Questions about the grid below. Indices start at 1.
1) Report the top entry of the column that holds the smallest entry.
2) Report the entry in row 2 and column 1.
3) Report the entry at row 1, column 2.
4) Report the entry in row 1 and column 3.
5) Report the entry directly below 136.
[[124 118 114 132 144 128 136]
 [149 126 135 147 100 134 130]]
1) 144
2) 149
3) 118
4) 114
5) 130

[[130 152 138 132]
 [130 130 131 154]]
Find the first entry, reading row by row.
Answer: 130
The last entry, reading row by row is 154
The entry in the top-right corner -> 132

Questions about the array below.
1) Give the entry in the bottom-left corner.
2) Give the entry in the top-right corner.
3) Give the entry directly above the centre entry.
4) Give the second entry from the end, reading row by row.
5) Give the centre entry.
6) Give the bottom-right entry.
7) Give the largest entry in the first row.
8) Give the entry just left of the smallest entry.
[[146 123 127 118 132 103 121 129 138]
 [131 112 123 118 132 117 113 126 149]
 [140 108 138 113 135 121 127 110 137]
 [125 150 138 123 145 136 114 121 116]
 [136 131 143 117 125 135 137 118 116]
 [130 128 144 122 132 141 128 119 114]
 [140 111 122 134 113 113 152 135 136]]
1) 140
2) 138
3) 135
4) 135
5) 145
6) 136
7) 146
8) 132

Read these off the table that follows.
1) Find the entry just right of 129.
2) Find the 2nd entry from the end, reading row by row.
3) Find the entry in the top-left corner.
4) Find the top-right entry.
5) Find the bottom-right entry.
[[101 118 151 148 118 111 129 119 143 113]
 [121 150 152 133 125 146 135 112 140 153]
 [121 124 123 126 140 116 130 134 133 149]
 [155 150 130 147 134 154 128 127 127 138]
 [113 148 130 112 130 101 153 155 150 124]
 [140 111 148 100 100 106 119 146 110 132]
 [136 126 128 105 135 131 120 115 100 154]]
1) 119
2) 100
3) 101
4) 113
5) 154

[[141 145 144 119 111]
 [126 121 123 134 136]
 [153 155 154 118 101]
 [152 153 157 120 103]
 [126 122 122 134 134]
 [112 109 109 135 146]
 [114 112 107 135 146]
 [118 113 113 135 142]
 [126 122 122 133 135]
 [116 113 111 135 144]
 [153 153 156 120 103]
 [143 146 145 117 108]
 [146 149 147 118 108]
 [117 112 114 134 142]
 [116 113 114 135 141]
 [117 115 116 134 138]]
What is the entry in the bottom-right corner? 138
What is the entry directly below 152? 126
What is the third entry on the main diagonal? 154
What is the top-left entry? 141
What is the 3rd entry in reading order? 144
The top entry of the column that holds the smallest entry: 111
The fourth entry from the end, reading row by row: 115
The bottom entry of the column that holds the largest entry: 116
What is the fifth-last entry, reading row by row? 117
The first entry of the smallest entry's row -> 153
The 2nd entry on the diagonal from the top-right corner -> 134
What is the last entry of the smallest entry's row? 101
What is the entry just left of 121? 126
What is the entry directly above the smallest entry? 136
What is the 2nd largest entry? 156
What is the fourth entry, reading row by row? 119
What is the entry just left of 156? 153
The entry just left of the largest entry is 153
What is the largest entry? 157
What is the entry just right of 149? 147

arr =
130	120	128	128	131	139	140
127	112	125	134	105	123	129
140	142	133	111	137	124	134
120	135	131	134	151	133	143
142	128	123	122	141	131	135
125	147	137	113	126	119	118
138	142	129	117	122	119	130
130	122	122	122	124	125	127
126	138	129	125	111	123	137
Give the entry just left of the smallest entry.
134
Give the entry in the top-right corner.
140
The first entry in reading order -> 130
The second largest entry: 147
Give the minimum.
105
Give the entry directly below the centre entry.
113
The top entry of the column that holds the smallest entry -> 131
Give the entry just right of 113.
126
The entry directly above the largest entry -> 137
The first entry in the row that holds the smallest entry: 127
Give the entry in the bottom-left corner.
126
The last entry, reading row by row is 137
Give the third entry in reading order.
128
The smallest entry in the last column is 118
The entry just right of the smallest entry: 123
Give the fourth entry in reading order.
128
Give the last entry of the smallest entry's row.
129
Give the third-last entry, reading row by row.
111
The first entry in the row that holds the largest entry is 120

array([111, 120, 141, 133, 146, 152])
What is the 2nd entry?
Answer: 120
The third entry from the right: 133
The third entry from the left: 141

126  118  147  141  142  143
134  134  105  109  108  110
132  130  116  118  118  120
127  122  141  138  142  136
126  122  142  138  141  138
130  134  109  113  112  115
129  134  112  116  116  119
129  120  146  144  146  141
125  118  152  148  151  144
Indices start at 1.
The entry in row 2 and column 1: 134
The entry just right of the smallest entry?
Answer: 109
The entry in the bottom-left corner is 125
The entry directly below 113?
Answer: 116
The entry directly above the largest entry?
Answer: 146
The top-left entry?
Answer: 126
The entry directly below 105: 116
The entry in the bottom-right corner?
Answer: 144
The entry just right of 152: 148
The entry at row 2, column 3?
Answer: 105
The entry just left of 143?
Answer: 142
The entry at row 1, column 3: 147
The entry in the top-right corner?
Answer: 143

a =
128	127	128	127	124	128	133	128	126	126
129	133	126	127	135	128	127	129	127	127
130	127	126	126	125	127	122	128	128	129
128	121	129	128	116	128	127	127	128	129
127	129	128	127	128	128	133	128	126	126
129	124	127	127	120	127	124	127	128	129
129	123	127	126	117	127	127	127	127	128
129	126	128	128	126	128	122	128	129	130
128	130	127	126	127	127	131	128	126	126
127	141	127	129	150	129	134	131	128	126
129	121	129	129	119	128	121	127	130	131
125	120	132	130	114	129	140	126	127	126
Rows and columns are numbered from 1.
The minimum is 114
Read off the entry at row 3, column 3.
Answer: 126
Read off the entry in row 3 and column 1.
Answer: 130
Read off the entry just right of 132.
Answer: 130
The entry in row 2 and column 1 -> 129
The entry at row 1, column 2 -> 127
The entry at row 1, column 3: 128
Read off the entry at row 1, column 1.
Answer: 128
The entry in the bottom-right corner is 126
The entry directly above 123: 124
Read off the entry in the bottom-left corner.
Answer: 125
Read off the entry in the top-right corner.
Answer: 126
Read off the entry at row 2, column 3.
Answer: 126
Read off the entry just left of the largest entry.
Answer: 129
Read off the entry directly below the largest entry.
Answer: 119
Read off the entry in row 2 and column 2.
Answer: 133
Read off the maximum.
Answer: 150
Read off the top entry of the column that holds the smallest entry.
Answer: 124
The entry just right of the largest entry -> 129

W =
[[147 115 147 127 126 113 105 145 130 114 122 135 111 120]
 [114 133 111 132 108 136 129 135 139 127 135 105 130 139]
 [145 151 151 138 123 118 150 110 121 131 130 146 135 130]
 [134 151 116 125 107 129 115 125 137 139 147 135 118 115]
 [105 146 108 111 137 138 109 107 118 139 127 113 135 111]
 [139 108 126 125 113 145 143 133 108 112 126 112 145 126]
 [114 115 149 151 145 146 119 146 125 146 106 111 148 146]
 [110 151 151 148 148 117 128 145 127 142 145 115 118 148]
 [145 140 106 113 110 126 112 120 127 105 111 118 117 141]
 [123 106 108 122 125 111 117 111 123 111 121 129 108 128]
 [122 137 137 125 112 130 115 130 144 145 140 112 110 142]
 [113 151 148 135 126 145 120 105 117 124 112 149 105 149]]
The entry in the top-left corner -> 147
What is the bottom-left entry?
Answer: 113
The top-right entry is 120
What is the largest entry in the last column?
Answer: 149
What is the third entry on the main diagonal?
Answer: 151
The fifth entry from the end, reading row by row: 124
What is the 4th entry in reading order?
Answer: 127
What is the second entry, reading row by row?
Answer: 115
The entry directly above 124 is 145
The smallest entry in the first row: 105
The largest entry in the last row -> 151
What is the third entry on the diagonal from the top-right corner?
Answer: 146
What is the entry directly below 136?
Answer: 118
What is the second entry on the diagonal from the top-right corner?
Answer: 130
What is the fifth entry, reading row by row?
Answer: 126
The smallest entry in the first column is 105

B =
[[141 111 150 141 144 124 112 142 146]
 [120 140 111 115 119 132 144 120 113]
 [140 111 154 146 148 125 109 143 148]]
Rows and columns are numbered from 1.
Report the entry in the top-right corner.
Answer: 146
The entry at row 1, column 1 -> 141
The entry in row 1 and column 3: 150
Report the entry in row 1 and column 2.
Answer: 111
Report the entry in row 3 and column 2.
Answer: 111
The entry directly above 125: 132
Report the entry in row 2 and column 1.
Answer: 120
The entry directly above 109 -> 144
Report the entry in row 3 and column 1.
Answer: 140
